Here is a tiny trained network, its code and every weight. The questions are about switching its units off for an input and a class, where a switched-off unit gives its printed mean instead of its output.

import numpy as np


def w(rows, s, z=0):
    codes = np.array(rows[::2]) - 128.0
    scale = np.full(codes.shape[1], s)
    scale[-1] = z or s
    return codes * scale


def norm(h):
    return h / np.sqrt((h * h).mean(-1, keepdims=True) + 1e-5)


def f(y):
    return y / 2 * (1 + np.tanh(0.7978845608 * (y + 0.044715 * y**3)))


def log_softmax(a):
    a = a - a.max(-1, keepdims=True)
    return a - np.log(np.exp(a).sum(-1, keepdims=True))


def net(x, mask):
    res = np.array(x, float).reshape(1, 5) / 4 @ E
    u = 0
    for l in range(4):
        y = f(norm(res) @ A[l][:, :-1].T + A[l][:, -1])
        res = res + np.where(mask[u : u + 6], y, B[l][:, -1]) @ B[l][:, :-1]
        u += 6
    return log_softmax(norm(res)[-1] @ U[:, :-1].T + U[:, -1])


A, B = {}, {}
E = w([
[129,158,207],'x0',
[251,152,118],'x1',
[221,133,131],'x2',
[149,36,197],'x3',
[190,55,99],'x4',
],0.0031)
A[0] = w([
[167,86,142,183],'L0N0',
[78,242,254,71],'L0N1',
[242,206,189,103],'L0N2',
[149,117,122,28],'L0N3',
[126,52,140,93],'L0N4',
[167,112,15,252],'L0N5',
],0.0039,0.0025)
B[0] = w([
[104,171,139,169],'L0N0',
[84,209,148,183],'L0N1',
[186,231,71,156],'L0N2',
[119,171,48,74],'L0N3',
[122,131,127,122],'L0N4',
[77,253,210,249],'L0N5',
],0.0042,0.0019)
A[1] = w([
[56,150,3,119],'L1N0',
[13,176,63,165],'L1N1',
[193,61,15,248],'L1N2',
[49,38,101,93],'L1N3',
[102,164,232,211],'L1N4',
[152,66,153,103],'L1N5',
],0.0062,0.0017)
B[1] = w([
[107,186,245,184],'L1N0',
[157,197,199,255],'L1N1',
[101,198,254,139],'L1N2',
[152,84,80,177],'L1N3',
[180,10,110,229],'L1N4',
[170,129,155,128],'L1N5',
],0.006,0.0034)
A[2] = w([
[191,208,54,94],'L2N0',
[93,74,44,147],'L2N1',
[81,73,171,5],'L2N2',
[1,159,147,102],'L2N3',
[160,131,167,166],'L2N4',
[127,176,161,105],'L2N5',
],0.0073,0.0019)
B[2] = w([
[27,76,2,193],'L2N0',
[168,139,77,120],'L2N1',
[111,126,100,160],'L2N2',
[175,160,197,251],'L2N3',
[213,123,81,221],'L2N4',
[204,137,97,216],'L2N5',
],0.0065,0.002)
A[3] = w([
[165,138,48,81],'L3N0',
[145,93,117,48],'L3N1',
[186,115,107,53],'L3N2',
[33,163,135,166],'L3N3',
[74,103,131,4],'L3N4',
[179,254,53,197],'L3N5',
],0.0074,0.0033)
B[3] = w([
[3,93,153,137],'L3N0',
[114,185,116,113],'L3N1',
[109,176,153,123],'L3N2',
[184,191,226,150],'L3N3',
[24,159,138,97],'L3N4',
[141,33,110,252],'L3N5',
],0.0064,0.0042)
U = w([
[130,79,70,250],'0',
[144,206,245,6],'1',
],0.011,0.00021)

Each question gives the input, the list of numbers given to net, and the class t.
The units are the neurons (one row each of A and B). Each row of codes is followed by its name. A weight is (code - 128) times the scale printed after its matrix; where a second scale follows, it is the last column's (A, B and U).
mask holds one flag per neuron, layer by layer. A switched-off neuron (its flag False) gives its mean, the last column of its row in B, instead of its output. The means were averaged over made-up inputs and are rounded, as every weight is.
A unit's drop is (log p(t) with every unit on - log p(t) with that unit switched off) / (log p(t) with every unit on - log p(t) with every unit switched off).
The circuit of an input: a set's keep is (log p(t) with only the set's units on - log p(t) with every unit switched off) / (log p(t) with every unit on - log p(t) with every unit switched off). Starting from the 12 units with the biggest drops (on a tie, the unit counted first), units are removed one at a time, each time the one whose removal leaves the highest keep (on an exact tie, the one counted first), for as long as the keep stays at least 0.8.
circuit, biggest first: the units of the circuit, biggest drop first
k most important neurons: the k neurons with the biggest drops, biggest first
k most important neurons of layer l: the k neurons of layer l with the biggest drops, biggest first
drop when u is switched off: that unit's drop, to one decimal
input [0,0,-5,-3,6], class 1: circuit, biggest first => (L1N0)
input [-7,-5,-5,4,6], class 1: 2 most important neurons => (L1N2, L1N4)
input [1,-1,-2,-6,7], class 1: 2 most important neurons => (L1N0, L1N3)
input [2,-5,4,1,-4], class 0: 2 most important neurons => (L1N4, L0N5)
input [7,-5,4,7,4], class 0: circuit, biggest first => (L1N1, L1N0)
input [-3,-7,4,3,-4], class 0: 2 most important neurons => (L1N3, L1N2)
input [-8,6,-6,3,-4], class 1: 2 most important neurons => (L2N0, L1N3)
input [0,-5,8,-1,-6], class 0: 2 most important neurons of layer 1 => (L1N4, L1N2)
input [-4,1,2,4,7], class 1: 2 most important neurons => (L1N2, L3N5)
input [-5,-1,5,4,-6], class 0: 2 most important neurons => (L0N0, L1N1)
input [4,5,4,4,-2], class 0: 2 most important neurons of layer 2 => (L2N0, L2N3)
input [-4,3,0,3,5], class 1: 2 most important neurons of layer 1 => (L1N2, L1N3)
input [7,6,6,-8,7], class 0: drop when L2N0 is switched off => 0.1
input [6,-3,7,-2,-7], class 0: drop when L1N2 is switched off => 0.2
